Below are the code and all the weights of a small trained network. Each question names an input and a class and asks about switching units off, where a switched-off unit gives its printed mean instead of its output.

import numpy as np


def w(rows, s, z=0):
    codes = np.array(rows[::2]) - 128.0
    scale = np.full(codes.shape[1], s)
    scale[-1] = z or s
    return codes * scale


def norm(h):
    return h / np.sqrt((h * h).mean(-1, keepdims=True) + 1e-5)


def f(y):
    return np.maximum(y, 0)


def log_softmax(a):
    a = a - a.max(-1, keepdims=True)
    return a - np.log(np.exp(a).sum(-1, keepdims=True))


def net(x, mask):
    res = np.array(x, float).reshape(1, 4) / 4 @ E
    u = 0
    for l in range(2):
        y = f(norm(res) @ A[l][:, :-1].T + A[l][:, -1])
        res = res + np.where(mask[u : u + 7], y, B[l][:, -1]) @ B[l][:, :-1]
        u += 7
    return log_softmax(norm(res)[-1] @ U[:, :-1].T + U[:, -1])


A, B = {}, {}
E = w([
[130,189,213,116,125],'x0',
[120,90,164,77,229],'x1',
[120,247,32,139,216],'x2',
[255,122,161,225,168],'x3',
],0.00027)
A[0] = w([
[114,55,40,104,140,102],'0.n0',
[147,102,168,99,87,255],'0.n1',
[133,73,72,153,135,42],'0.n2',
[141,142,141,192,159,198],'0.n3',
[111,36,146,141,249,54],'0.n4',
[79,89,126,98,188,118],'0.n5',
[164,54,49,144,150,59],'0.n6',
],0.0018,0.00082)
B[0] = w([
[61,207,222,184,117,195],'0.n0',
[67,157,69,147,211,255],'0.n1',
[103,201,227,200,124,149],'0.n2',
[70,107,100,44,143,204],'0.n3',
[225,187,145,27,20,199],'0.n4',
[172,165,104,66,29,186],'0.n5',
[92,198,250,193,137,170],'0.n6',
],0.0014,0.0011)
A[1] = w([
[107,59,180,96,104,166],'1.n0',
[96,180,100,85,95,255],'1.n1',
[109,157,209,83,183,141],'1.n2',
[246,113,146,184,168,184],'1.n3',
[118,119,71,115,176,70],'1.n4',
[124,1,182,146,64,133],'1.n5',
[130,141,63,200,42,88],'1.n6',
],0.0022,0.00087)
B[1] = w([
[175,178,64,141,176,179],'1.n0',
[160,54,135,159,154,250],'1.n1',
[128,141,134,199,57,207],'1.n2',
[4,64,91,69,83,191],'1.n3',
[201,116,127,161,181,137],'1.n4',
[157,205,78,140,205,176],'1.n5',
[191,136,209,29,117,173],'1.n6',
],0.0018,0.002)
U = w([
[195,202,19,155,245,169],'0',
[15,25,69,57,75,156],'1',
[245,143,201,17,45,148],'2',
[83,191,220,255,69,137],'3',
[180,21,165,179,131,4],'4',
],0.0055,0.0042)

Each question gives the input, the list of numbers given to net, and the class t.
The units are the neurons (one row each of A and B). Each row of codes is followed by its name. A weight is (code - 128) times the scale printed after its matrix; where a second scale follows, it is the last column's (A, B and U).
mask holds one flag per neuron, layer by layer. A switched-off neuron (its flag False) gives its mean, the last column of its row in B, instead of its output. The means were averaged over made-up inputs and are rounded, as every weight is.
A unit's drop is (log p(t) with every unit on - log p(t) with that unit switched off) / (log p(t) with every unit on - log p(t) with every unit switched off).
The circuit of an input: a set's keep is (log p(t) with only the set's units on - log p(t) with every unit switched off) / (log p(t) with every unit on - log p(t) with every unit switched off). Starting from the 12 units with the biggest drops (on a tie, the unit counted first), units are removed one at a time, each time the one whose removal leaves the highest keep (on an exact tie, the one counted first), for as long as the keep stays at least 0.8.
units of the circuit, in order: the units of the circuit, biggest drop first
unit that matters most: the unit with the biggest drop
k most important neurons: the k neurons with the biggest drops, biggest first
top k neurons in layer l: the k neurons of layer l with the biggest drops, biggest first
input [-3,4,-4,-3], class 0: 3 most important neurons -> (1.n0, 1.n3, 1.n6)
input [5,8,7,0], class 2: unit that matters most -> 0.n1
input [-5,8,-8,-7], class 0: units of the circuit, in order -> (1.n0, 1.n5)
input [8,1,-8,0], class 0: units of the circuit, in order -> (1.n5, 1.n0, 0.n0)
input [-5,-6,-7,-6], class 0: units of the circuit, in order -> (1.n5, 1.n0, 1.n3)
input [7,5,-6,7], class 1: units of the circuit, in order -> (1.n3, 0.n0)
input [5,1,3,-3], class 3: top 2 neurons in layer 0 -> (0.n1, 0.n4)
input [-4,-7,-7,-6], class 0: 3 most important neurons -> (1.n5, 1.n0, 1.n3)
input [-4,8,0,-1], class 2: 2 most important neurons -> (0.n4, 0.n5)
input [-2,-6,1,4], class 2: 2 most important neurons -> (1.n6, 0.n3)
input [3,-2,3,3], class 4: top 4 neurons in layer 0 -> (0.n3, 0.n1, 0.n0, 0.n6)
input [-8,-2,0,5], class 3: 2 most important neurons -> (0.n6, 0.n2)
input [-7,-1,-5,1], class 3: 3 most important neurons -> (0.n6, 0.n0, 0.n2)
input [-1,2,-4,-3], class 0: 2 most important neurons -> (1.n0, 1.n3)
input [-3,1,1,4], class 1: top 3 neurons in layer 1 -> (1.n3, 1.n5, 1.n0)
input [-1,-7,1,-1], class 2: units of the circuit, in order -> (1.n6)
input [1,1,6,8], class 1: units of the circuit, in order -> (1.n3, 0.n1, 1.n5)
input [-7,-1,-3,-6], class 3: 3 most important neurons -> (0.n0, 1.n3, 0.n2)
input [-6,8,-5,-3], class 2: 3 most important neurons -> (0.n4, 0.n5, 0.n0)
input [-1,7,5,0], class 2: unit that matters most -> 0.n4
input [5,-7,-7,6], class 0: top 3 neurons in layer 1 -> (1.n5, 1.n2, 1.n0)
input [-6,3,5,-5], class 3: 2 most important neurons -> (0.n0, 1.n3)
input [0,-7,0,-2], class 2: 2 most important neurons -> (1.n6, 1.n3)
input [4,8,1,6], class 2: 2 most important neurons -> (0.n4, 0.n3)
input [-5,-3,1,6], class 1: top 2 neurons in layer 1 -> (1.n3, 1.n2)
input [7,6,-7,-4], class 0: top 4 neurons in layer 1 -> (1.n0, 1.n5, 1.n6, 1.n3)
input [-6,4,3,3], class 3: unit that matters most -> 0.n6
input [-4,5,-8,8], class 0: top 4 neurons in layer 1 -> (1.n5, 1.n0, 1.n1, 1.n6)
